Below is a small trained network, with its code and all its weights. Each question gives an input and a class and asks what happens when units are switched off, that is, made to give their printed mean instead of their output.

import numpy as np


def w(rows, s, z=0):
    codes = np.array(rows[::2]) - 128.0
    scale = np.full(codes.shape[1], s)
    scale[-1] = z or s
    return codes * scale


def f(y):
    return np.maximum(y, 0)


def log_softmax(a):
    a = a - a.max(-1, keepdims=True)
    return a - np.log(np.exp(a).sum(-1, keepdims=True))


def net(x, mask):
    res = np.array(x, float).reshape(1, 7) / 4 @ E
    y = f(res @ A[0][:, :-1].T + A[0][:, -1])
    res = res + np.where(mask, y, B[0][:, -1]) @ B[0][:, :-1]
    return log_softmax(res[-1] @ U[:, :-1].T + U[:, -1])


A, B = {}, {}
E = w([
[248,81,149,128,210,57,105,105,80,84],'x0',
[125,116,127,119,113,116,126,115,135,126],'x1',
[117,138,119,128,163,136,132,145,114,141],'x2',
[141,143,148,146,123,133,139,143,118,128],'x3',
[140,194,143,105,98,154,54,79,38,200],'x4',
[151,144,107,128,101,127,112,123,160,108],'x5',
[144,121,24,222,121,145,190,70,99,192],'x6',
],0.017)
A[0] = w([
[254,79,51,206,188,98,175,38,72,141,6],'N0',
[138,85,127,126,161,93,104,165,164,84,215],'N1',
[151,153,162,88,121,133,37,116,108,172,118],'N2',
[112,120,136,156,122,148,145,99,179,112,148],'N3',
[79,121,97,206,79,156,157,113,157,195,149],'N4',
[90,172,118,146,97,144,135,81,119,185,89],'N5',
[117,102,94,183,129,135,189,115,148,114,183],'N6',
[34,178,200,63,102,178,111,178,190,125,254],'N7',
[169,120,177,98,166,92,89,138,143,124,131],'N8',
[138,154,155,180,145,80,176,172,144,111,199],'N9',
[127,122,116,100,144,120,142,127,137,143,115],'N10',
[152,118,163,115,157,84,75,148,124,107,122],'N11',
[135,206,137,99,93,150,31,56,26,165,130],'N12',
],0.013,0.0091)
B[0] = w([
[58,154,193,58,41,107,88,143,155,129,252],'N0',
[145,114,148,88,131,78,202,101,127,68,204],'N1',
[188,180,171,119,134,171,67,123,70,124,198],'N2',
[119,103,125,127,130,122,164,130,140,189,157],'N3',
[112,148,44,184,191,164,154,129,169,201,206],'N4',
[115,162,95,190,90,170,96,127,131,164,182],'N5',
[123,98,133,144,154,60,180,139,205,223,187],'N6',
[71,145,179,23,59,122,158,118,177,136,248],'N7',
[203,73,88,160,215,138,120,103,91,61,197],'N8',
[122,105,117,94,126,93,167,95,131,110,175],'N9',
[129,127,136,127,127,119,168,136,116,136,133],'N10',
[167,128,97,160,180,122,124,90,76,109,191],'N11',
[175,167,140,148,99,247,17,91,50,150,246],'N12',
],0.013,0.031)
U = w([
[36,101,188,59,67,74,155,142,177,92,252],'0',
[105,173,187,48,10,155,52,144,90,153,147],'1',
[129,84,38,185,173,103,190,175,167,180,57],'2',
[114,163,34,254,107,195,83,83,106,150,64],'3',
[199,28,86,124,190,73,161,135,101,41,151],'4',
[209,130,153,172,195,157,62,95,63,72,67],'5',
],0.0095,0.0037)

Each question gives the input, the list of numbers given to net, and the class t.
The units are the neurons (one row each of A and B). Each row of codes is followed by its name. A weight is (code - 128) times the scale printed after its matrix; where a second scale follows, it is the last column's (A, B and U).
mask holds one flag per neuron, in row order. A switched-off neuron (its flag False) gives its mean, the last column of its row in B, instead of its output. The means were averaged over made-up inputs and are rounded, as every weight is.
A unit's drop is (log p(t) with every unit on - log p(t) with that unit switched off) / (log p(t) with every unit on - log p(t) with every unit switched off).
The circuit of an input: a set's keep is (log p(t) with only the set's units on - log p(t) with every unit switched off) / (log p(t) with every unit on - log p(t) with every unit switched off). Starting from the 12 units with the biggest drops (on a tie, the unit counted first), units are removed one at a time, each time the one whose removal leaves the highest keep (on an exact tie, the one counted first), for as long as the keep stays at least 0.8.
circuit, biggest first: the units of the circuit, biggest drop first
most important unit: the unit with the biggest drop
k most important neurons: the k neurons with the biggest drops, biggest first
drop of u: that unit's drop, to one decimal
input [0,6,-2,5,5,4,7], class 3: circuit, biggest first => [N4]
input [1,4,-2,0,-3,7,-6], class 4: 2 most important neurons => [N0 N8]
input [6,-5,3,2,-2,-6,1], class 0: 2 most important neurons => [N0 N12]
input [-6,-8,2,-3,7,4,1], class 3: 3 most important neurons => [N0 N4 N5]
input [-8,1,-5,7,0,1,5], class 2: 2 most important neurons => [N12 N6]
input [-4,-2,6,-6,0,6,0], class 0: 3 most important neurons => [N12 N7 N2]
input [1,-2,-7,6,1,-4,-8], class 5: 3 most important neurons => [N8 N0 N11]
input [0,6,4,2,1,2,8], class 3: 3 most important neurons => [N4 N7 N5]
input [2,5,8,-5,-8,-7,1], class 0: 2 most important neurons => [N8 N4]
input [8,4,-3,6,-2,5,8], class 0: 2 most important neurons => [N12 N0]
input [4,2,-6,1,-1,4,-4], class 4: drop of N12 => 0.2
input [-2,7,5,-6,-7,-3,6], class 2: drop of N4 => 0.0
input [8,4,7,-7,1,8,-8], class 5: drop of N2 => 0.6
input [0,3,-4,2,-3,-2,-7], class 0: most important unit => N7
